a =
[[-339  276 -309 -469  585   57  142 -403]
 [-348  199 -318 -207 -341 -749 -299  157]
 [-555  420  -43  -73  494  373  161   -1]
 [ -15  210  -74  -57   -8   82  -55 -241]
 [ -80   89 -189   26 -140  -38  -96 -100]
 [ -55  236   10  -97  -69  -33  -91  -26]
 [-353  105 -351 -378  562  173  166 -265]
 [ -11  -10 -113  -17   84  135  -30 -217]
 [-306  319   55   44  -89    0  -95  157]
 [ 307   64  -92  -17 -133   20  -74 -651]
 [  18  244  -73  -23 -130  -46 -116 -180]
 [-412  433  -84  456 -182  325 -108  363]
 [  41  -23  345 -143  172  287   97 -287]]
Give the third largest entry.
A: 494
Give the largest entry in the last column.
A: 363
The largest entry in the first row is 585
Give the entry directly above 26.
A: -57
The top-left entry -> -339
The last entry, reading row by row is -287
Give the entry directly above -100.
A: -241
The entry in the bottom-left corner: 41
The entry in the top-right corner is -403
The entry just left of the largest entry: -469
The entry just right of -749 -> -299
Give the third entry from the end, reading row by row.
A: 287
The smallest entry in the first column -> -555
Give the entry directly below 433.
A: -23
Give the entry directly above -46.
A: 20
Give the entry just left of -318.
A: 199
The top entry of the column that holds the smallest entry: 57
Give the smallest entry.
A: -749
Give the entry just right of -555.
A: 420
Give the entry directly above 166.
A: -91
Give the entry directly above -318.
A: -309
Give the entry just left of -182.
A: 456
The entry directly above -651: 157
Give the 3rd entry on the main diagonal.
A: -43
The second smallest entry: -651
Give the first entry of the smallest entry's row.
A: -348
The entry just right of 319: 55
Give the entry directly above -412.
A: 18
The third entry on the diagonal from the top-right corner: 373
The entry directly above 562 is -69
